Each row comes from the steps of one path. Every step used is in the known rows, and no mark comes twice. Write the path behind each row, first mark first.
Known rows:
u/h/q/v: [ 0.69 -1.24  0.08  0.72 -0.23 -1.32 -0.01 -0.08 -0.14 -1.80 -2.50  0.52
  0.16  2.73  2.44  0.03 -0.01  0.92 -0.34  0.92 -1.18 -0.90  0.33 -2.25
  1.11  1.18 -1.03  0.51 -0.29  0.89 -0.88  2.44  1.12 -0.08 -2.52 -0.74
 -1.50  0.72  0.46 -0.25 -1.40  0.51]
t/d/g/r/q/v: [-1.25  0.34  1.91 -0.05 -1.31 -2.69 -0.24 -0.21 -0.89 -1.54 -1.13  0.89
  0.09  0.32  1.88 -0.79  1.09  0.58  1.28 -1.03 -0.25 -0.90  0.91  1.22
  0.00 -0.35  1.79  0.19  0.70 -1.28 -1.24  0.34  2.61  0.46 -1.68 -1.70
  1.18  0.68 -0.09 -0.82 -2.62 -0.73]
q/u/t/h/g/j: [ 0.48  0.48 -0.37  0.92 -0.25  0.95  1.11 -1.04 -1.54 -0.06 -0.52  1.56
  0.32  4.93  2.56  4.96 -2.01  0.62 -0.14  0.61  0.80  0.54  0.47 -0.74
  0.32  0.07  1.75 -2.67  0.80 -4.47 -1.02  1.78 -1.43  0.28 -4.08 -2.32
 -0.60 -0.06  1.10 -0.50 -0.13 -1.69]
t/d/g/h/r: [-0.36  0.45  1.92 -0.37  1.41  1.19 -0.51 -0.24 -1.27 -1.62 -1.42  0.69
  0.34  0.76  1.21  0.62 -1.15 -0.59 -0.02  1.80 -2.77 -0.39  0.70  0.57
 -0.26  0.40  3.27  0.61  1.95 -2.70  0.01  1.57  0.25  1.05  2.54 -1.01
  0.28  0.29  1.92  0.23 -1.83 -0.94]
v/u/t/h/q: [ 0.55 -2.27 -0.89  0.73  0.34  2.56  0.73  0.45  0.29  0.05 -0.62  0.65
  0.56  3.19  2.31  6.39 -0.98 -0.27 -1.32  2.15  0.42 -0.51 -0.04 -2.83
 -0.05  0.54 -4.29 -0.97 -2.78 -0.02 -1.93  2.16  0.01  0.13 -2.00 -0.64
 -3.06 -0.01 -0.11 -0.50 -1.35  0.28]
q/v/d/r/t: [ 2.05  1.84 -0.42  3.66  0.95 -0.03  1.43  5.20  0.12 -0.53  0.53  0.54
  0.77  1.88  0.37  0.24 -0.25 -1.17 -1.58 -0.79  0.94  0.00  0.30  0.21
 -0.28  2.85 -1.32  1.84  0.53 -0.36  0.25 -2.87  0.62  0.37  2.37 -0.83
  1.32  0.39  0.48  0.11 -2.30 -0.69]
u/h/d/g/t: [ 1.43  1.00  0.31 -0.94  0.00  4.03  0.46 -2.35  0.27 -1.53  1.61  2.73
 -0.91  0.14 -0.81  0.03 -1.93  0.22 -5.70  2.58 -1.77  0.02  0.00  1.66
 -0.93  2.12  0.75 -0.36  0.95 -2.28  0.04  0.19  1.13  0.76 -0.65 -0.39
  0.56 -1.91  1.54 -0.90 -0.79 -0.15]
q/u/t/d: [-0.03  1.93 -0.42  0.30 -1.57  1.50  1.42  0.66 -0.69 -0.79  1.07  1.07
  1.09  2.83 -0.52  4.68 -0.54 -0.87  1.50  1.62  0.43 -0.90  0.54 -0.37
  1.44  0.77 -1.13 -0.54 -1.40 -5.29 -1.75  2.04 -0.87 -0.12 -1.12 -2.28
 -0.11 -0.15 -0.23  0.52 -1.02  0.43]
v/t/h/r/g: [ 1.32  1.34  1.29  0.46  0.24 -1.33 -2.18  0.57  0.91 -0.64  1.40  0.77
 -2.02  1.47  1.03  1.45 -2.20 -3.18 -0.51  0.40  0.09 -1.69 -0.03 -2.86
  0.34  0.50 -1.89  0.37 -0.53 -3.19  0.02  0.38  0.27  0.83  1.34 -1.18
  1.64 -1.47  3.02 -0.67 -2.20 -2.79]
t/d/r/g/j/h/u: [ 1.19 -1.81  0.48 -0.04 -0.79  2.07  0.48  1.88  1.85 -0.92  3.09  1.97
 -0.37  1.37  2.47  4.04 -1.79  0.86  1.68  1.84 -0.49 -0.89  0.33 -0.64
 -0.78 -1.22  1.70  0.29  1.15 -1.64  1.53  0.92  0.67 -0.29 -0.20 -0.57
  1.40  1.23  1.36 -1.03 -0.36 -2.69]
j/r/g/d/t/h/u: [ 2.12 -0.99  0.43 -0.16 -2.07  4.01 -0.71 -0.11  2.55 -0.35  2.53  1.16
 -0.51 -0.69  0.60  2.82 -1.02  1.41 -3.37  2.27 -2.08 -1.84  0.48 -1.60
 -0.47  0.86  2.58 -0.40  0.40 -4.00  1.03  0.56  0.02 -0.34 -2.97 -1.18
 -0.42  1.22  1.79  0.14 -1.35 -1.81]
t/d/r/g/h: [-0.14  2.00  1.03 -0.16  1.29  2.02 -0.75  0.09  0.60 -2.20  0.45  0.84
 -1.12  2.22  0.30  0.64 -2.08 -0.07  0.87  0.21 -1.24 -1.45  0.82 -1.16
 -0.12  0.71  4.86 -1.69  0.97 -1.37 -0.12  1.94 -0.35  0.20  4.16 -1.08
  0.22 -1.20  1.68  0.06 -0.60 -0.75]
h/d/r/g: [ 1.31  0.17  0.16  0.21  1.57  0.24  0.31  1.71  1.67 -1.22  1.61  0.69
 -1.86  1.19 -1.29 -0.07 -2.51 -0.91  2.28 -0.17 -0.39 -0.61 -0.39 -0.47
 -0.50  0.34 -0.28  0.08  0.58 -1.31  0.39 -0.45  1.46  0.52  1.26 -0.51
  2.68 -0.49  1.95 -0.69 -0.83 -1.87]
v/t/d/g/h: [ 0.25  0.65  0.86 -0.04  0.48  3.05 -0.11 -1.42 -0.32 -2.36 -0.60  1.91
 -1.24  0.80  1.47  0.42 -1.73  0.16 -0.41  2.40 -1.69 -1.04  0.11  0.81
 -0.03  0.95  5.08 -2.30  0.57 -2.67 -1.01  1.44 -1.32  0.76  3.70 -2.32
 -1.56 -2.47  1.30 -0.44 -0.84 -1.34]
d/t/h/q/v: [ 1.37 -2.71  1.05  0.13 -0.68 -0.42  0.45  0.04  0.28 -0.75 -1.10 -0.27
 -0.46  2.74  2.98  1.04  0.54  1.63  0.21  2.77 -0.17 -0.69  0.10 -1.86
  1.02  1.19 -1.67  0.28 -0.50  0.22 -1.46  1.26  0.86  0.11 -4.29 -1.76
 -1.77  1.29  0.10 -0.57 -1.61 -0.18]
q/v/d/t/h: [ 2.82 -0.70  0.90  0.31 -1.37  0.44  1.33  2.66  1.10 -0.38  0.53  0.29
 -0.68  2.30  2.15  0.95 -0.41  1.42 -1.63  2.45 -0.46 -1.06  0.55  0.43
  0.63  2.96 -1.39  0.08 -0.91 -2.03 -0.62 -0.09 -0.83  0.71 -1.73 -2.58
  0.09  0.67  0.78 -0.24 -2.02 -0.67]
j/h/r/g/d: [-0.29  1.02  1.17  0.86  1.07  0.83 -0.05 -0.26  2.15 -1.03  1.34  1.20
  1.00  1.64  3.47  1.20 -1.69  0.47 -1.10  2.18 -2.57  0.03  0.32 -1.04
 -0.52 -0.40  3.54  0.37  0.75 -1.60 -0.45  2.60  1.32 -0.03 -0.05  0.60
  2.53 -0.78  2.94 -2.12 -1.06 -2.29]
j/r/t/h/q: [ 1.25 -0.78 -0.57  1.68 -0.01  1.55  0.11  1.02 -0.53  0.09 -0.79  0.97
 -0.72  1.17  3.05  3.76 -0.60  0.03 -0.83  0.89  0.44 -0.29  0.32 -2.06
  0.15  0.64 -2.76  0.27 -1.18 -0.08 -1.32  0.85 -1.73  0.15 -0.72 -0.30
 -2.84  0.00  0.54 -1.13 -1.46  0.38]
r/q/u/t: [ 0.61  2.11 -2.27  1.97 -1.57  1.78  1.82 -1.81  0.60  0.14  0.17  1.72
  1.98  4.92 -1.53  3.75 -0.30 -2.37 -1.59  0.56  0.79 -1.81  0.06 -1.97
  0.55 -1.07 -0.56  0.14 -2.27 -3.55 -2.11  1.19  1.38 -0.56 -1.81 -1.52
  1.76 -1.23 -1.27 -0.36 -0.37 -0.71]
j/r/g/t/h: [ 1.50  2.88  1.21 -0.50 -0.98  1.43 -1.85 -0.63  1.40 -0.38  1.74  1.64
 -2.25  1.32  1.10  3.82 -1.86  0.53 -3.31  0.13 -0.82 -1.52  1.11 -1.01
  0.57  1.36 -1.09 -0.57 -0.74 -2.92 -0.93  1.90 -0.13  0.12 -1.27 -0.34
  1.00 -1.62  1.77 -0.24 -1.11  0.00]
g/t/d/r/q/v/u: [ 1.02  0.00  1.11  0.07 -0.69  0.99 -0.92  1.81  1.65 -0.44  0.71  0.68
  1.91  1.94  0.66  1.86  0.19  0.99 -4.49  0.69  0.21 -0.66  1.23 -1.17
 -1.06  2.31 -3.69 -0.18 -0.77  1.19 -2.18  0.81  5.77  0.64 -1.54 -1.33
  1.86  0.29 -0.93  1.80 -2.13 -0.43]
q/u/h/r/g/d/t: [ 1.59  2.00  0.38 -0.41 -1.01  3.66  0.47 -2.14  1.81 -0.92  1.99  1.15
  1.50  2.12 -0.77 -1.54 -1.36 -2.07 -3.83  3.95 -0.99 -0.05  0.61 -2.56
 -0.47  2.56  1.60 -0.33  1.10 -2.89  0.62  0.98  0.51 -0.09 -1.08 -1.26
  1.96  0.45  1.91 -0.20 -1.35 -1.64]
j/h/r/q/v/u/t/d: [-0.10  0.60  1.20 -0.05 -1.57 -0.68  0.11  2.01 -0.05 -0.32  0.07  0.70
  2.26  2.06  2.59  4.11  0.19 -0.28 -0.83  2.17 -0.04 -0.96  1.59 -0.72
 -0.45  1.10 -2.04  0.76 -1.17 -1.31 -0.74  1.54  1.35  0.35 -0.04 -1.98
  0.60  1.07 -0.91  0.23 -2.15 -0.96]
h/u/t/d/r: [ 1.14  0.96  0.17 -0.10 -0.14  3.77  0.92  3.88 -0.30 -1.53  2.05  0.42
  0.65  1.33 -1.04  3.54 -0.69 -0.33  0.47  1.11  1.06 -1.26  0.74  1.08
  0.16  1.08  0.38  1.43  0.60 -4.05  0.31 -0.53  1.35  0.14  1.74 -0.37
  0.07  1.97  0.09  1.56 -1.62 -0.25]
d/r/t/h/g/j/v: [-0.47  0.46  0.51  1.38  1.18 -1.46  0.52  2.50 -1.19 -0.17 -0.47  0.92
 -0.40  1.93  5.37  2.80 -1.31  2.08  0.17  0.07  0.03  0.49  1.13 -0.83
  0.14  0.67  2.12 -0.42  2.05 -1.89  0.29  0.06 -0.71  0.62 -2.70 -1.29
  0.54  2.77  0.90 -0.82 -0.42 -1.78]
u/t/d/g/h: [-0.73  0.98  0.68 -0.17  0.58  2.67  0.60 -1.48 -0.96 -2.09 -1.11  1.68
 -0.42  1.67  0.52  2.57 -1.62  0.10  1.08  1.69 -1.99 -0.88  0.63  1.08
  0.17  0.23  5.97 -2.33  0.44 -3.20 -0.53  2.29 -2.09  0.25  3.10 -1.95
 -1.79 -1.22  0.60 -0.33 -0.70 -0.16]
u/h/g/t/d/r: [ 1.99  2.25  1.47 -1.62  0.11  4.24 -0.22  1.78 -1.05 -2.24  1.60  1.20
 -0.55  0.54 -0.06  1.26 -1.37  0.54 -2.95  1.01  1.34 -0.34  1.73  1.62
 -0.16  3.22  0.61  0.69  1.94 -3.62  0.16  0.07  0.90  0.97  2.37 -0.06
 -0.28  0.63  1.37  1.40 -1.44 -0.12]
h/u/t/d/r/g/j: [ 0.05  1.80 -0.05  0.36  0.08  1.83 -0.32  1.37  0.38 -1.18  2.67  1.66
  0.22  3.19 -0.57  2.40 -2.50 -1.61  1.32  0.27  0.93  0.18  0.37 -1.74
 -0.82  0.16  1.31 -1.96  1.44 -2.01  0.83  0.61  1.42 -0.17  0.47 -1.15
  0.89  1.01  1.02  0.15 -0.99 -1.24]
r/g/h/q/v: [-0.27 -1.53  0.69  1.02  0.83 -1.05 -0.63 -2.40  1.03 -1.60 -2.44  0.22
 -0.39  2.90  2.31 -0.18 -0.16  1.27  0.66  1.10 -2.45 -0.78 -0.12 -3.73
  0.44  0.31  1.72 -1.14  0.13  2.09 -1.30  2.70  1.53 -0.34 -2.42 -1.44
 -1.60 -0.50  0.81 -1.00 -0.78 -0.47]
v/d/t/h/r/q/u: [ 2.11 -0.30 -0.40  1.03 -2.25  1.16  1.17 -0.80  0.42  1.02  0.34  1.09
  1.94  2.67 -0.27  0.21  0.13 -1.71 -3.99  1.64 -0.11 -1.11  0.58 -2.30
 -0.24  0.77 -3.79  1.48 -0.72 -1.73 -1.78 -0.28  2.39  0.50 -1.53 -2.36
  3.29 -0.14  0.66 -0.63 -1.65 -1.82]
h/r/g/d/t: [ 1.72  1.32  0.72 -0.17  0.32  3.89  0.64 -1.08  3.01 -1.06  2.55  0.88
  0.92  1.82 -0.04 -1.67 -1.15 -1.02 -2.43  4.35 -0.98  0.31  0.01 -1.16
 -1.12  1.85  2.71 -0.22  0.85 -2.58  0.03  0.58  1.58  0.46 -1.32 -0.87
  1.36  0.43  1.43 -0.54 -1.46 -2.01]
j/r/t/h/u: [ 1.88 -0.49 -0.49  1.95 -1.69  2.01 -0.50  2.60  0.39  0.09  1.76  1.29
 -0.51 -0.27  1.32  5.24 -0.49  0.66 -3.02 -0.15 -0.70 -2.38  0.36 -0.80
  0.23  0.10  1.01  0.96 -0.40 -4.62  0.81 -0.51 -1.30 -0.11 -1.62 -0.84
 -1.21  0.77  1.08  0.39 -1.66 -0.96]
j/d/t/h: [ 2.01  1.16  0.48 -1.08 -1.66  2.91  1.91  1.87  1.59  0.42  1.68  1.06
 -1.01  1.92  2.58  2.21 -1.06  0.70 -0.98  3.24  0.04 -1.67  0.41  0.83
  0.58  1.08  0.57  0.00 -0.95 -3.96  0.02  1.31 -1.99  0.48 -0.39 -1.67
 -0.34  0.63  0.24 -0.86 -1.18  0.33]
r/g/d/t: [ 1.89  1.12  0.11 -0.02  0.00  4.25  1.19 -1.26  3.57 -1.27  2.89  1.36
  0.27  2.18 -0.08 -1.07 -1.40 -0.34 -1.66  4.08 -0.51  0.10 -0.19 -0.78
 -0.83  1.52  3.44 -1.44 -0.01 -2.64 -0.58  1.05  0.82  0.25 -1.52 -1.13
  0.78 -0.39  0.95 -0.82 -0.86 -1.67]
d/g/r/t/h: [-0.59  1.41  1.01  1.30 -0.20 -0.30  0.40  2.56 -2.37 -0.34  1.17  1.05
 -1.30  0.71  2.72  4.88 -0.81 -1.55  0.05 -1.07  1.73 -0.83  0.55  1.62
  0.45  0.36  0.90 -0.15 -0.20 -4.65  0.31 -1.18 -3.50  0.46  0.84 -0.82
 -0.61 -0.16  1.46 -1.17 -2.71 -0.36]
d/r/t/h: [ 1.48  1.31  0.43  1.79  0.09  0.70  0.50  5.22 -1.94 -0.21  1.99  0.46
 -0.88  2.52  2.34  4.62 -1.08 -0.75 -1.20 -0.40  2.88 -1.49  0.77  0.96
  0.93  0.74 -0.07  1.02 -0.44 -3.93 -0.33 -1.27 -2.17  0.48  2.73 -0.41
 -0.08  0.00  1.06 -0.13 -2.00 -0.24]

Which path is each row?
[-1.36  0.77  0.15  0.05 -0.93  1.01  1.03 -1.08 -1.53 -0.62  0.13  1.74
  0.19  0.24  1.25  0.89 -0.15 -0.79 -2.24 -0.37  0.37 -1.15  0.41  1.95
 -1.63 -0.96  2.46 -0.14 -0.05 -2.35 -0.37 -1.31  0.77  0.66 -0.08 -0.93
  0.71 -0.41  0.16 -2.31 -2.21 -1.24]
u/t/h/d/g/r/q
[ 2.55  0.09 -1.12  0.53 -1.65  1.88  2.16 -1.54  2.07 -0.20 -0.66  2.21
  1.15  1.76  1.08 -2.81 -0.83  0.19 -3.96  2.80 -1.33  0.49  1.01 -2.29
 -1.41  3.44 -0.59 -0.89  0.70  0.08  0.36 -0.30  0.57  0.76 -2.88 -3.29
  1.38  1.62  0.03 -0.92 -0.54 -2.31]
r/q/u/h/g/j/v/d/t
[ 1.99 -0.08  0.22 -0.64 -1.33  1.30  0.29 -1.03 -1.94 -1.45 -1.16  1.71
 -0.38  0.89  0.13  1.54 -1.33 -0.34 -1.21 -0.74  1.34 -1.05  1.75 -0.39
  0.26  1.13  1.17 -0.49  1.08 -4.67 -0.23  0.99 -0.92  0.82  0.92 -1.83
 -0.50  0.04  1.51  0.30 -0.80 -1.90]
t/d/r/q/u/h/g
[ 1.10  2.31  1.40 -0.05 -2.37 -0.36 -1.77  1.48 -1.47 -2.04  0.55  1.11
  0.40  0.57  2.62 -2.49  0.19 -0.84 -4.52  2.02  0.86 -1.93  1.08 -0.90
  0.28  2.76 -0.35  0.93  0.25 -2.49 -0.85 -0.12  1.51  1.16  2.21 -2.45
 -0.43 -0.71  1.06  0.29 -2.85 -1.48]
u/h/r/q/v/t/d
[-0.32 -1.02 -0.12  1.68  0.96 -1.25  0.06  2.58  0.82  0.74 -0.53  1.10
  0.82  2.04  4.78  5.71 -1.64  1.41 -1.55  0.31 -0.70  0.64  0.88 -2.49
 -0.73  1.51 -2.14 -2.19 -0.60 -0.58 -0.65  1.42  0.14  0.83 -4.14 -2.05
  0.23  1.67  0.16  0.39 -0.92 -1.69]
r/t/h/g/j/v/u
[-0.56  1.87 -0.05 -0.73 -2.63  0.35  0.17 -1.44 -2.26 -1.43 -0.56  2.40
  0.52  0.80 -0.35  0.96 -0.94 -2.38 -1.26 -1.06  0.41 -1.45  1.57 -0.36
  0.53  0.49 -0.22 -0.45  0.08 -3.40 -0.20  1.53 -0.90  0.06  1.62 -1.42
  1.50 -0.31  1.06 -0.38 -1.77  0.04]
t/d/g/r/q/u/h
[ 1.74  2.69 -0.87  0.15 -2.78  2.09 -0.18  0.40 -1.50 -1.44  0.64  2.08
  0.76  2.32 -0.17 -0.57 -1.11 -2.40 -4.66  0.44  1.98 -2.39  1.35 -1.66
  0.66  1.88 -1.51  0.55 -0.33 -2.74 -0.77  0.35  0.52  0.22  3.61 -1.52
  1.67 -1.23  0.86  0.50 -1.38 -0.85]
v/t/d/r/q/u/h
[ 2.25  0.74 -0.69  0.43 -2.69  1.62  0.65 -3.04  0.45  0.91 -1.06  1.93
  0.54  2.81  0.37  1.25 -0.68  0.16 -1.67  0.59  0.20 -0.47  1.21 -1.92
 -0.25  0.14 -0.90 -0.88  0.38 -2.46 -1.79  0.98  0.73  0.03 -3.96 -2.70
  2.30  0.07 -0.21 -0.19 -0.14 -2.02]
d/t/h/g/j/r/q/u
[ 2.47  3.04 -0.35  1.54 -1.89 -0.10 -1.65 -1.46  0.53 -1.55 -2.09  2.12
 -0.31  1.95  2.99 -3.63 -0.61  0.11 -5.59  0.54  0.01 -1.39  0.74 -1.89
 -0.61  2.63  1.44 -0.43  1.00 -0.57 -0.65 -0.43  1.95  0.65 -1.01 -2.40
  0.30 -1.52  0.46  0.02 -1.35 -3.17]
u/h/g/j/r/q/v/t
[ 1.57 -1.49  1.17  0.32 -1.04 -0.87 -0.66  1.78  1.59  0.47 -0.43 -0.01
  1.79  2.60  1.71  1.78  0.25 -0.09 -3.70  1.54 -0.13 -1.16  0.98 -2.05
 -0.85  1.70 -3.91  0.38 -1.23  0.35 -1.32  0.58  3.96  0.87 -2.77 -2.17
  1.83  1.31 -0.68  1.38 -2.62 -1.55]
d/t/h/r/q/v/u
[-1.17  2.01  0.81  1.05 -0.15  1.12 -0.53 -1.23  0.02 -0.20  1.28  0.57
  1.92  2.38  1.42  3.11 -1.42 -0.87 -3.09  1.43 -1.75 -0.38  0.58 -2.70
  0.38  0.39  1.99 -0.66  0.47 -3.67 -0.80  2.15  0.74 -0.60 -1.37 -0.50
  1.86 -0.66  3.05 -1.14 -1.57 -1.38]
q/u/t/h/r/g/d
[-0.08 -0.77  0.29  1.38  0.28  0.29  0.31  3.33  0.57  1.14 -0.94  0.21
  2.06  2.57  3.66  3.61 -0.63  0.47 -2.17  0.95 -0.10  0.74  0.59 -3.06
 -0.87  2.33 -4.89 -0.99  0.01  3.18 -0.42  0.88  2.23 -0.12 -1.83 -1.37
 -0.39  1.80 -0.31  0.42 -2.05  0.45]
g/j/d/r/t/h/q/v/u
[-0.79  1.35  1.36  0.75  0.54 -0.41 -1.69  0.14  1.20 -1.25  0.01  0.57
  2.14  1.37  2.05  0.31 -1.54 -0.08 -4.08  0.79 -2.97 -0.08  0.98 -2.84
 -0.48  2.03  1.57 -0.82  0.96 -0.70  0.00  2.77  2.52 -0.06 -0.73 -0.22
  1.92  0.08  2.95  0.05 -2.23 -1.21]
q/v/u/h/r/g/d
[ 1.73  1.39 -0.21  1.59 -1.37 -0.22 -0.69 -1.12  0.84 -0.95 -1.27  1.91
 -0.38  0.93  2.23 -4.46 -0.55  0.52 -3.95  1.78 -1.07 -0.57 -0.36 -0.47
 -1.13  1.78  0.38 -0.29  1.16  0.69 -1.16 -1.67  3.31  0.66 -1.49 -2.73
  1.86 -1.69  0.28 -0.93 -1.39 -3.19]
h/d/g/j/r/q/v/t
[-0.60  2.40 -1.66  0.93 -0.17  3.82  1.66 -3.21  1.09  0.38 -1.06  1.11
  1.52  3.68 -1.22  3.39 -1.21 -2.53 -0.39  1.64 -1.29 -0.86  0.03 -4.59
  0.10  0.44 -0.54 -0.68 -0.30 -0.42  0.04  1.85  0.12 -1.49  0.00 -1.11
  0.10 -0.31 -0.03 -0.89  0.06  0.20]
j/d/r/g/h/q/u/t
[-1.04  0.37  1.05  0.11 -1.28 -2.48  0.08 -0.78 -1.42 -1.63 -1.81  1.05
  0.34  0.27  1.85 -2.71  0.57  0.74 -1.96 -0.88 -1.35 -1.20  0.74  1.10
 -0.62  0.52  2.54  0.53  1.33 -0.40  0.19 -0.52  2.05  0.40 -1.67 -1.39
  1.48  0.57  0.49 -1.28 -2.35 -0.87]
u/h/d/g/r/q/v
[ 0.86  2.84 -2.05  1.80 -1.57  1.75  1.19 -3.22  0.34  0.41 -1.76  2.09
  1.84  4.21 -0.84  3.21 -0.81 -1.27 -1.38 -0.13 -0.12 -0.43  0.79 -2.14
 -0.31 -0.28  0.37 -0.88 -0.27 -3.02 -1.37  1.28  0.86 -0.56 -3.50 -1.93
  1.49 -0.29 -1.04 -0.04  0.07 -1.48]
h/g/j/r/q/u/t
[ 1.20  0.95  1.93 -1.55 -1.24  2.00 -1.23 -0.58 -0.26 -1.74  0.80  1.49
  0.06  0.13  1.33  2.45 -0.68  1.73 -4.78  1.66 -0.46 -0.11  1.70 -0.20
 -0.23  4.02 -0.59 -1.57  0.49 -3.18 -0.77  2.03  0.78  1.03 -2.12 -2.03
 -2.05 -0.29  1.06  1.31 -1.70 -0.06]
q/v/u/h/g/t/d
[ 1.81  0.13  0.27  1.43  0.19  0.25 -0.51 -0.29  1.90 -1.24  0.01  1.12
 -0.94  3.27  3.84 -1.31 -1.08 -0.85 -0.69  2.99  0.78 -0.26 -0.62 -3.42
 -0.35  1.66 -2.24  0.22  0.57  2.67 -0.53 -0.56  2.44 -0.09 -0.50 -1.39
  1.02 -1.23  1.01 -1.47 -0.95 -3.46]
d/r/g/j/h/q/v/t
[ 0.90  0.63 -0.42  1.44 -0.21  0.73  0.99  1.73 -0.40 -0.13 -0.81  1.53
  1.05  2.09  2.69  0.39 -0.75  1.01 -3.55 -0.56  0.64 -0.50  1.50 -0.41
 -1.55  0.76  1.01  0.11  0.66  0.38 -0.73 -1.07  2.50  0.80  0.98 -1.25
  1.33  1.19  0.05 -1.35 -1.18 -2.09]
u/t/h/g/j/v/d/r/q
[-0.77 -2.36  1.21  0.20 -0.56 -1.93 -0.14  1.10  0.18  0.09 -1.29  0.39
  0.95  0.34  2.30  2.22 -0.08  1.22 -2.07 -0.32 -1.42 -0.54  0.55  0.01
 -1.27  1.08 -2.57 -1.03 -0.56  0.69 -1.02  0.06  3.03  0.72 -3.31 -2.14
  1.64  0.54  0.12 -0.01 -2.63 -1.32]
t/h/d/g/r/q/v/u
[ 0.99  1.88  0.49 -0.27 -1.69  1.93  0.46  0.48  0.04  0.77  1.12  1.66
  1.57  2.56  2.95 -1.36 -0.36 -0.85 -4.92  2.23  0.62 -1.13  0.95 -0.52
 -1.58 -0.48  1.13  1.06  0.59 -1.20 -0.46  0.36  2.43  1.04  0.93 -1.13
  1.42  0.85  0.00 -1.57 -1.91 -0.89]
g/j/d/t/h/r/q
[ 1.37  2.27  1.00 -0.68  0.14  2.15 -1.53 -0.67  1.85 -1.15  2.18  1.27
 -0.23  1.30 -1.33 -0.03 -1.84 -0.44 -6.63  1.02 -1.16 -0.48  0.77 -2.16
 -1.21  3.92 -2.32 -0.31  1.00  0.62  0.72 -0.10  3.59  0.14 -0.83 -0.38
  2.34 -0.92  1.63  0.73 -1.35 -0.57]
q/v/u/h/d/r/g/t
